Each row has a class, written as a number after it.
[ 104 -250 -400  100  -19  233   51  140  165  -17 -174    5 -238  -89
  195 -127    7 -168 -129 -218 -100  473  -61   10   26 -173   93  -52
   42 -232   11 -102  -35 -210    2  -35   40] | 8
[-412 -147  165  368  -79 -276  -88 -351 -395  259   48 -139 -150  197
 -534  398  405  376 -303   24  -61  -86  229  132  318   56 -299   47
 -215  257 -478    9  -69  425   -3  389 -105] | 8
[-482   36   74  182   21 -551 -133 -168    5  250   71   18 -123  326
   38 -412  413  687  188  -40    1 -117  303  242  174  -49 -290   79
   62   77 -217 -297 -299  -75 -127   67   41] | 6
[-273  -51  340  158  -99 -210 -154 -148 -273  -71  240 -110  -91  173
 -242  279  899   96 -386 -150 -359 -113  205  209  499 -131 -269   21
 -148  397 -514   32  -88  138   83  313   58] | 8
[ 269  389 -149 -170  105  128  -18  184   62 -165 -369  145  261  -18
  198 -439 -173 -361  -47  -79   90  173   -9 -160  -17  126  345 -156
   -9 -303  451  238 -238 -428   40 -192  289] | 0
[  82  160  244 -116  -11  323 -179 -139 -293    6 -296  -55   67   46
 -224  106 -292 -306 -161  -41  206   56   82 -185  100  263  104 -115
  -66 -198  157  347   20   50  -80   47   77] | 7
[-224 -429  -12 -161  -87  109  189 -196 -167  283   12 -129 -585   96
   59  170 -294  329   48  -34  241  270  211  128 -223   43 -140  102
   46 -273 -157 -223  316  354 -173  -49 -263] | 3
[  62  109  277 -221  -67  380   47  -31 -171 -259   32 -129   30 -139
  -81  227  129 -487 -331  -53  -22  -28   47   59  130   15   66  -77
  -53   90  -16  263  143  191   39   94  101] | 1
[ 324  201  112 -141  -38  342  -14  314  -38 -701 -180   36  151 -194
  205 -178  475 -610 -241 -137 -459   59  -76   37  223 -217  273 -242
  153    0    6   58 -262 -199  294  -95  418] | 4
[-126 -174  106  166 -106   24  143 -255 -406  220 -184 -111 -182  272
 -364  417  195  226 -286    8    3  205  240  185   83  198  -96   13
 -238   87 -308    6  -28  552  176  246 -136] | 2
[-413  -53   88   19   52 -268   76 -199 -262  241  159 -119 -155  100
 -257  270  -22  549  -75  171  143 -198  168  103  -74  126 -216  111
 -105  100 -198  -68  175  458   22  246 -164] | 1
[ -53  218  281 -282  -29   19   32   36  -79 -179   -2  -20   40   19
  165 -201  104    3  -21  -73   -3 -131  159  149   80    6  -37  -49
   96   -8   28   33  -46  -10   -2  -37  216] | 7
[-229 -141  242  222   15  -74   63 -237 -512  151  103  -82  -25   47
 -594  609  101  262 -307  185  -78 -209   39   -6  139  182 -222   21
 -210  184 -432  160  157  616  213  361 -112] | 9
[-459 -320   87  -54  -49 -229  -20 -244  -98  416   -1  -99 -580  233
  111 -194 -173  553  347  -93  311  102  319  179  -26   67 -322  139
  114 -272 -128 -313   50  138 -299  -78 -188] | 8
[ -64  128  -61   77   10   53   19  -77 -252   28  -89 -179  -25  159
 -307  211  479  -85 -499    9  -32  270  145   80  151   47   87  -44
 -285   13   -5  312    1  119   96  208   50] | 6
[  52  -59    0 -314  -16  262   68   51  123   19 -127   25 -235  -74
  422 -335 -380 -154  138 -192  258  158   74   -3 -125   -8   71    2
  162 -364  257  -22  102 -263 -245 -245   70] | 0
[ -11  215 -292  151  128 -314  -22   66  152   93   74  -34  257  -44
 -202   45  -27  105 -255  124  172 -124  -96  -69  -57   73   41  -40
 -138   89  150  352   29  -82  -24  206   73] | 7
[ -89 -458 -213  174  -16  144  154  -17 -112   44  -76    3 -381  -27
   -8  137  138  289 -127  -53 -249  288   -8   76  -22 -122  -79  -18
    8 -138 -339 -355  -12  234  198   62  -92] | 9
[-405 -174  -22  129   18 -246 -131 -212 -127  288  -38  -52 -403  280
  -74 -166  269  473   25  -62  123  151  277   85  137    2 -214   63
    1 -204 -180 -171 -105   52 -171   87  -65] | 6
[-246  -38   95  -89  -41  -43   81 -196 -121  247  134 -146 -201   67
 -110  160 -110  214  -51  -17  301  -26  240  163  -71   84 -160  106
  -62   21  -38   56  212  339 -208   91 -157] | 1
[ -99  284  124 -174   -1 -250  119   11    5  -19   23  -27  190   44
   56  -98  -49   87  -77   13  158 -215  169  191  -72  129  -30    3
  -52  108  137  120   41   60    6   61  115] | 2
[-344  -81   61   84   -4 -311    9 -137 -156  -37  223  -68 -315  191
  -98   70  863  361 -274  -45 -162  -49  203  230  254 -170 -176   44
 -108  200 -350 -146  -17   87   26  125   13] | 0
[ 131   43 -217   34   78  -36 -180  225  378  -71 -158  213  221 -191
  258 -486 -597 -191  232 -118  109  -86 -159 -209  -42    8   71 -103
  281 -236  215  -30 -266 -418 -147  -14  182] | 2
[ -24  122   79 -369    7  169  220   30 -159  -97  -63  -20 -182   -8
  210 -193  -65   23   77  -34  102  139  134   95 -159   45   75   13
   -1 -278  166   -7  179   69  -17 -214   89] | 9
[  61  346  349  -91  -68 -189   45  115   98 -304  120   35  430  -69
  110  -75  294 -267 -217 -119 -161 -405   66  255  228  -32  -55  -73
   21  397  -40  191 -130  -66  119   92  290] | 2
[-107   23  290 -178 -104  -60  163  -61 -118   17  -17  -25 -118   96
  214 -171  192  127  -12 -163   -6  -38  265  399   79  -25 -125   27
   38   66  -69 -115 -118   67  -53 -123  118] | 0
[-420 -144   41  383   27 -539 -310 -228  133  308   54   24 -140  329
  -38 -297  449  463  -19 -124  -61  -44  246   85  349  -58 -308    4
   99  105 -335 -201 -414 -185 -227  207   -1] | 3
[-212  -65  199   53  -74 -101   57 -326 -266  381   98 -149  -83  169
 -374  355 -213  227 -165   69  363 -106  208   76  -33  254 -193   68
 -178   58 -115  176  214  468 -116  164 -187] | 5
[  59  630  206 -198  109 -237 -113  137   58 -250  -43   90  502  -49
  160 -481   16 -235   49  -51   56 -310   85   13  118  107  100 -111
   10   32  365  393 -180 -352  -97  -90  381] | 9
[-231 -111 -132  138   42 -219  -71 -110   96  190  -66   -2 -212  157
   53 -199  119  275  -20 -115  107  140  133   40   68  -20 -116   15
   16 -101  -45  -97  -64 -116 -128   67  -21] | 2
[  -2 -456 -221 -144  -93  384  268  -67   40   88  -52  -62 -546  -79
  236   28 -256   85  -37 -152  125  432   30   87 -284  -89    4   34
   32 -345  -72 -265  342  133 -110 -168 -155] | 9
[-172 -103  344  293 -180 -230  -57 -309 -150  188   70  -93  -37  256
 -280  277  492  109 -294 -143  -37 -118  306  301  315   32 -316    4
  -89  385 -426   32 -150  288  -63  255  -57] | 2
[  41   49  320   14 -147   77  -60 -163  -16  100 -103  -54   73  150
   14   -9  122 -246 -194 -257   81   56  230  190  219   98 -105  -37
  -25  143  -49  183 -128    7 -146   74   72] | 2
[-115  114  178  326  -28 -264 -138 -241 -182  358  -75   -8  292  215
 -442  156 -104  140 -147   31  149 -161  158    7  207  263 -147  -19
 -145  189 -126  236 -255  228  -45  286  -34] | 5
[  86 -281 -393  197   94   49  119  213  255 -150  104   79  -14 -253
   43   47  -70   34 -243    9 -263   53 -308  -15 -122 -202   12  -58
   14   -8 -190 -163   54  -44  196  107   52] | 9
[ -34  240 -144 -122   62  -40  158  146   39 -330   61   -3   21   33
  152 -208  612   34 -289  -20 -209   53   31  195   86 -169  103  -53
  -74   56   -2    0  -66 -104  222   -4  251] | 7
[-314  347  182  180   88 -480  -32 -214 -113   65  202 -167  226  231
 -398  167  648  260 -425   73  -10 -313  211  176  241   60 -168   14
 -262  422 -129  338  -99  179   29  328  105] | 1
[-285   31   72 -136   56 -211  -81  -88  -77  107  161  -54 -107 -115
   36  -45 -309  284  113   74  314 -236   69  -22 -106   47 -129   33
    6  -46   65   32  323   78 -219   -1  -59] | 5
[-401 -101 -218   51  131 -234   67  -82 -105   51  159 -112 -330   15
 -118  119  310  486 -142  118   24    9   81   56  -45  -92 -104   52
  -69    2 -132 -158  201  221   56  147 -112] | 1
[-379   31 -138 -222  189 -303   34  -10 -132   83   82   -2 -281   60
  129 -273 -170  603  231  165  179  -32  112  -73 -221   41  -59   67
   55 -302   57 -153  156   33  -68  -59  -19] | 3
[  15  102  345 -252 -120  330  107 -187 -327    1 -145 -160 -146  218
  -45   93  295 -312 -221 -124   61  285  302  148  168  137   55  -22
 -100  -47   15  281   38  159  -25  -29   49] | 3
[-268  -83  236   81  -30 -173   54 -208 -206  136   26  -50 -115  225
 -161   50  359  361 -118  -58 -119  -38  206  205  174   79 -214   32
  -78  125 -277 -111 -108  236   98  132   14] | 9
[ 228   -1  -44 -144   -6  331   50   68  -26  -20 -289  105   31 -126
   71 -106 -558 -323   65  -61  173  164  -79 -132 -138  138  167  -89
   86 -288  201   91    9  -37  -49 -101   87] | 5
[  86 -244  -68 -302 -138  388  381   40   43  -48  105 -172 -290 -171
  219  198 -212 -148 -199  -53  141  241   -5  259 -322  -77   42   33
  -13 -105   31  -67  466  226   18 -145  -88] | 6
[ -93 -165  415 -111 -218  155  170 -182 -222   30  133 -173 -183   70
  -67  337  278  -28 -287 -132  -23  -11  236  318  125   -9 -206   32
  -43  204 -343   39  165  383   11  115  -23] | 6
[-302   52  264   63   -3 -296 -134 -269 -143  351  115 -115   35  204
 -246   52 -111  286  -58   27  305 -213  254   61   95  240 -234   65
  -60   61  -38  225   58  193 -135  187  -52] | 4
[  53 -308   -3  140 -127  132   64  -32  -46  137  -68   18  -64  -42
  -69  200 -277   20  -79  -57  -79  119  -23   71  -17   10  -64   -4
   59   23 -274 -153  -54  224   24  102  -95] | 3
[ 221  171 -180 -344  -41  198  327  176  411  -64   71  -79  158 -200
  557 -344 -452 -229  126 -118  291  115  -52  190 -376  -63  198  -21
   62  -11  452  139  275 -252 -149 -340   84] | 5
[  84   23  248 -186 -152  445  201 -135 -166   -3 -172 -182  -84   63
   -7  214   71 -343 -301 -169   78  233  225  229   57   93   59  -35
 -109   30   29  203  111  281   13   18   34] | 1
[ 207  325  313 -382 -175  307  263  -53  -96  -45  -99 -167   69  154
  155  -65  228 -462 -296 -200  161  259  332  337    8   93  105   -8
 -122  -40  262  373   57   33  -87 -148  174] | 6
[ 153  323   58 -152   37   58  157  111   -6 -186   25  -41  315  -81
   24  -20   32 -267 -291    8   15 -102  -36   94   13   66  154  -71
 -125  128  197  320  -16  -35  125   -8  209] | 0
[ -70  155  -87 -191   66 -137   21  139  171  -57   97   59  136 -154
  175 -252 -430   54  200   78  225 -230  -75  -56 -192   77   27    3
  120  -86  219  -25  116  -88  -54  -33   64] | 2
[-376 -183 -204  290  111 -151 -178 -161 -281  203 -134  -63 -465  287
 -234    6  573  395 -223   30  -45  307  263  -29  217  -48  -82    6
 -118 -247 -218  -77  -82  113   30  219  -68] | 4
[ -27 -164  169 -341 -100  508  300  -82 -331  -20  -11 -182 -373  -51
  -55  347 -110 -169 -170  -64  116  253  107  148 -108   43   27   48
  -41 -154  -55   58  388  451   40  -38  -99] | 1
[-305  -52  259  185  -22 -309 -170 -236 -139  277   -7   44   29  172
 -209  -32  -28  385  168  -65   44 -197  217   89  251  143 -293   65
   71  157 -245  -81 -315  209  -88  226  -57] | 1
[-559   20  206  377   55 -603 -281 -368 -163  541  128  -66  -42  395
 -431  -46  302  637   38  -33  160 -220  335  127  310  161 -389  105
 -112  204 -249   49 -227  129 -273  280 -119] | 9
[-268 -284  -88  160   -9 -120  126 -146 -245  198  -63  -61 -294  133
 -225  232   56  511 -120   68  -40  136   94  129  -81   20 -126   32
  -93  -42 -318 -237   95  366  125  130 -126] | 6
[   2 -113  -13    4  -11  138  -14   -5 -148 -185 -309   62 -233  129
  138 -164  338  -35 -178 -122 -282  314  121   37  160  -74   71 -107
   42 -217 -170 -195 -243  -82  141   -9  153] | 3
[ 218  182 -289  297   -7 -199   96   74  368  232 -107   74  482  115
  -83  -68  -34  -56 -283  -97   25   55  -20  145  -21   99   88  -68
 -103  234  119  191 -322 -111   32  146  103] | 7
[ 118 -205  249   90  -58  393 -191  -76 -341 -120 -229  -30 -111  -50
 -260  284   27 -392 -332  -68 -172  135  -30 -149  240   54   17 -125
    2 -155 -223  178  -39  123  115  170   94] | 4
[ -42   56   83   63  -58    7  -55  -50   70   95 -223  122  -42  210
  199 -389  259  -26  109 -288  -51  164  284  221  227  -28  -62  -10
  141  -15  -46 -143 -431 -142 -122  -46  115] | 1
[ 117 -388  136 -182 -203  485  323 -110  -32   77 -267  -88 -379   38
  250   18 -285 -113  -76 -216   59  376  139  323 -176   35  -12   22
  121 -223  -43 -257   57  233   45 -173  -32] | 4
[ -13   94  155 -140  -76  166   81  -14 -114 -212    7 -128 -135  102
   94  -28  633 -237 -414 -134 -142  180  212  250  167 -112   54  -49
  -86   14  -43  100   42   -9  120  -20  159] | 4
[  33 -169 -327   44  127   14   -8  169   42  -92  -37   91  -74 -304
  -41   57 -532   55   -6  170   73  -50 -269 -260 -268   -8   91  -52
  119 -276   38  -68  212   34   77   58    6] | 4
[  79  182  146 -154   61  333 -170   69 -337 -369 -319   68    5  -11
  -37  -79  163 -398 -181  -62 -162  120   25 -190  235   74  187 -144
  -24 -233   56  165 -146 -102  163   76  230] | 2
[  18  246    5  159   76 -151 -159   38  -82  -46 -219   69  257   67
 -194  -51  125 -172 -224   -5  -38  -60   41  -72  176  133   83 -137
  -77   33   50  209 -272 -106   95  163  147] | 2
[-223 -280 -199   37   21  -75  157   21  -39   25   59  -58 -282  -65
   51   85   -7  444  -64   98  -71   56  -43  112 -201  -99  -74   12
   25  -54 -209 -361  177  184  159   32  -86] | 6
[ 115 -130  158 -474  -44  651  298   67 -211 -377 -103 -121 -390 -150
  296  143   79 -454 -320 -122  -50  279   52   98  -98  -74  143  -90
   13 -279   29   19  392  177  157 -148   96] | 2
[ -91  232  142   38   43 -374 -137   30  128   27  104  117  335  -44
    4 -224 -211  178   97   -7   76 -408   15   14   95   53 -149  -11
  125  128    4   85 -184 -116 -111  107  148] | 7
[-100 -441   55  -52  -89  248   76 -139 -110  112   19  -89 -391  -61
   23  222 -257   74  -46  -60   47  162   38   29  -83  -20 -112   11
   91 -112 -246 -192  200  251  -60   -4 -189] | 3
[-263 -244   11   55   17  -49  -46 -209 -226  205  -14  -73 -320   44
 -166  144  -76  348  -86   21  116   90  111  -52   -6   95 -158   24
  -90 -172 -163  -50  205  230  -71  125 -115] | 9
[  24  132   21 -272   -2  176   63   57   27 -120  -25  -56  -76  -77
  237 -217  -40 -309  -49 -100  121  126   59   59   -7  -24   53  -14
   17 -196  230  176  184 -203 -120 -120  160] | 8
[-109   -4  155 -294  -34  226  154  -15 -328 -143 -162   -7 -409  121
  158 -204  321   50   22  -94  -86  299  194  189   31 -100    3   47
   49 -322  -56 -157   20   30   13 -171  133] | 6
[-107  -80  128  100  -79  -40  -52 -100   76   47   24  -42 -125  183
   39  -81  558   35 -230 -218 -131   89  186  229  303 -106 -155  -16
   23  153 -226  -39 -238  -43  -57  127   86] | 7
[-377 -472 -239  275    1 -166  -81 -203    5  388  -74   -5 -560  204
  -25  -81  116  499   56 -163   50  342  166   67  103  -80 -256   86
   36 -188 -295 -356  -17   32 -178  107 -166] | 8
